gori: [ 0.72,  3.43,  5.90, -8.84, -0.13,  3.43, -8.84, -8.84]
nune: [ 0.65, -1.27,  2.39,  1.07, -0.10,  2.03,  0.19, -7.79]
Dezab: [ 0.17, -0.07, -5.37, -1.04,  0.01, -0.87, -2.36, -5.12]
vira: [ 0.54, -0.46,  4.48,  1.66, -0.09,  2.87, -0.32, -7.13]
tuno: [ 0.61, -0.67,  2.93,  1.26, -0.10,  2.19, -0.10, -7.10]
sib: [-0.08, -0.90, -7.33, -1.79,  0.06, -1.35, -3.14, -6.13]
maguv: [ 2.93,  1.26, -0.10,  2.19, -0.09, -7.10, -0.64, -6.65]
duzar: [ 0.19, -1.71, -8.83, -0.72,  0.00,  0.14, -1.69, -7.76]
guz: [ 0.02, -1.33, -5.69, -1.38,  0.04, -0.74, -2.53, -6.96]
howmany gori: [-8.85] : 0
rev: [-7.10, -0.10,  2.19, -0.10,  1.26,  2.93] : tuno

zamuf: [-0.07, -6.92, -1.89, -1.75, -3.66,  5.68,  0.60,  0.53,  3.14,  1.06,
  1.35, -2.81, -1.11,  0.63,  0.05, -7.42, -4.40,  2.64,  3.48,  1.75,
 -4.27, -2.12, -2.30,  2.60, -2.66,  0.79, -0.42, -4.41, -0.44, -7.17,
 -2.66, -0.52,  6.90,  0.15,  1.68, -2.18,  3.68, -0.96]
Vir: [-0.07, -6.92, -1.89, -1.75, -3.66,  5.68,  0.60,  0.53,  3.14,  1.06,
  1.35, -2.81, -1.11,  0.63,  0.05, -7.42, -4.40,  2.64,  3.48, -1.42,
 -4.27, -2.12, -0.70,  2.60, -2.66,  0.79, -0.42, -4.41, -0.44, -7.17,
 -2.66, -0.52, -4.71,  0.15,  1.68, -2.18,  3.68, -0.96]
gelev: [-0.07, -6.92, -1.89, -1.75, -3.66,  5.68,  0.60,  0.53,  3.14,  1.06,
  1.35, -2.81,  2.40,  0.63,  0.05, -7.42, -4.40,  2.64,  3.48, -1.42,
 -4.27, -2.12,  3.05,  2.60, -2.66,  0.79, -0.42, -4.41, -0.44, -7.17,
 -2.66, -0.52,  6.90,  0.15,  1.68, -2.18,  3.68, -0.96]
rev: [ 1.75,  3.48,  2.64, -4.40, -7.42] : zamuf
find: [-0.07, -6.92, -1.89, -1.75, -3.66,  5.68,  0.60,  0.53,  3.14,  1.06,
  1.35, -2.81, -1.11,  0.63,  0.05, -7.42, -4.40,  2.64,  3.48, -1.42,
 -4.27, -2.12, -0.70,  2.60, -2.66,  0.79, -0.42, -4.41, -0.44, -7.17,
 -2.66, -0.52, -4.71,  0.15,  1.68, -2.18,  3.68, -0.96] : Vir

melut: [ 1.28,  0.66,  3.02, -0.06,  1.58,  2.68, -1.75,  5.43,  1.52,  1.86,
  0.15,  5.45, -3.86,  0.39,  5.81, -2.16, -2.52,  0.79,  0.84,  0.20,
 -1.02,  3.40,  0.94,  0.82, -1.06,  0.49,  0.12, -6.84, -0.19, -4.52,
  3.29,  2.17,  2.14,  1.19, -0.32,  1.59, -0.29,  0.42,  3.11, -0.59,
  0.92, -1.35, -0.89,  3.41,  3.53, -0.63, -0.66, -3.04, -2.33,  0.80,
  3.40,  2.41, -3.27,  1.57, -1.03,  2.53,  0.09,  0.85,  4.02,  1.12,
  4.34,  3.18]
zusol: [-1.31, -1.65,  3.59,  2.38, -0.92, -1.94,  0.23, -1.79, -0.13,  3.29,
  1.32, -3.25, -1.82, -0.10, -1.02,  0.26, -2.96, -0.78,  0.86,  0.35,
  4.28,  2.09, -3.40,  1.28,  0.66,  3.02, -0.03,  1.82, -1.98, -1.98,
 -0.54,  0.50, -3.39, -3.13, -0.14, -2.10,  0.63,  2.90, -1.94,  2.94,
 -2.61, -1.04,  3.84, -2.06, -2.12, -2.54, -0.77, -3.46, -4.57, -2.96,
 -0.70, -0.24,  5.09,  4.59,  0.90, -3.52,  1.99, -0.79, -2.62,  1.12,
 -2.31, -1.74]
Nep: [ 2.70,  0.27, -2.14, -0.47,  2.54,  1.94, -1.70,  2.54,  1.72,  4.26,
  0.25,  3.42, -4.57,  1.81,  2.52, -2.25, -1.98, -1.96,  1.04, -1.52,
  2.62,  4.11, -2.15,  0.94, -0.80,  2.03, -1.05, -5.69, -0.47, -4.56,
  2.37,  1.40,  0.42, -1.45,  0.74,  2.65,  3.30, -0.93,  0.11,  1.18,
  1.38,  2.68,  0.66,  0.58,  2.23, -3.70, -0.61, -5.17, -3.74, -2.98,
  1.08,  1.50,  1.38,  3.94, -0.39, -1.32,  3.32, -0.25,  2.28,  1.58,
  0.80,  1.18]
sidip: [ 0.79,  1.26,  1.27, -1.25, -0.20,  0.70,  0.99,  0.73,  1.93,  1.34,
  1.57,  3.76, -3.10,  0.40,  2.81,  0.54, -3.61,  1.90,  2.09,  1.28,
  1.13,  5.24,  0.90, -0.42, -1.90,  2.64, -0.63, -1.91,  0.26, -1.93,
  1.46, -1.53,  0.42, -0.93,  1.38,  1.18,  0.74,  3.30,  2.68,  2.65,
  0.11,  0.58,  0.66, -1.45,  2.10, -1.80, -2.29, -3.08, -3.74, -0.97,
  2.73,  0.00,  2.09,  0.52,  1.03,  2.15, -0.11,  1.03,  2.46,  0.28,
  3.26,  0.80]
rev: [-0.03,  3.02,  0.66,  1.28] : zusol
howmany zusol: [-0.79] : 1
rev: [-1.45,  0.66,  0.58,  0.11,  2.65,  2.68,  3.30,  0.74,  1.18,  1.38,
 -0.93,  0.42] : sidip

dazaz: [ 9.39,  2.96, -1.72, -5.05]
ratip: [-0.29,  0.98,  1.85,  0.31]
tek: [ 0.66, -0.01,  0.87,  0.12]
Mukib: [0.89, 0.55, 0.96, 0.63]
vemil: [ 0.90,  0.90,  0.90, -1.91]
dol: [2.83, 1.17, 1.00, 0.22]
tilev: [ 0.74,  0.98, -0.49,  0.74]
bana: [0.61, 0.63, 0.96, 0.55]
howmany vemil: [0.89] : 0
rev: [ 0.98, -0.29] : ratip
find: [0.61, 0.63, 0.96, 0.55] : bana
find: [0.89, 0.55, 0.96, 0.63] : Mukib
howmany tilev: [0.74] : 2

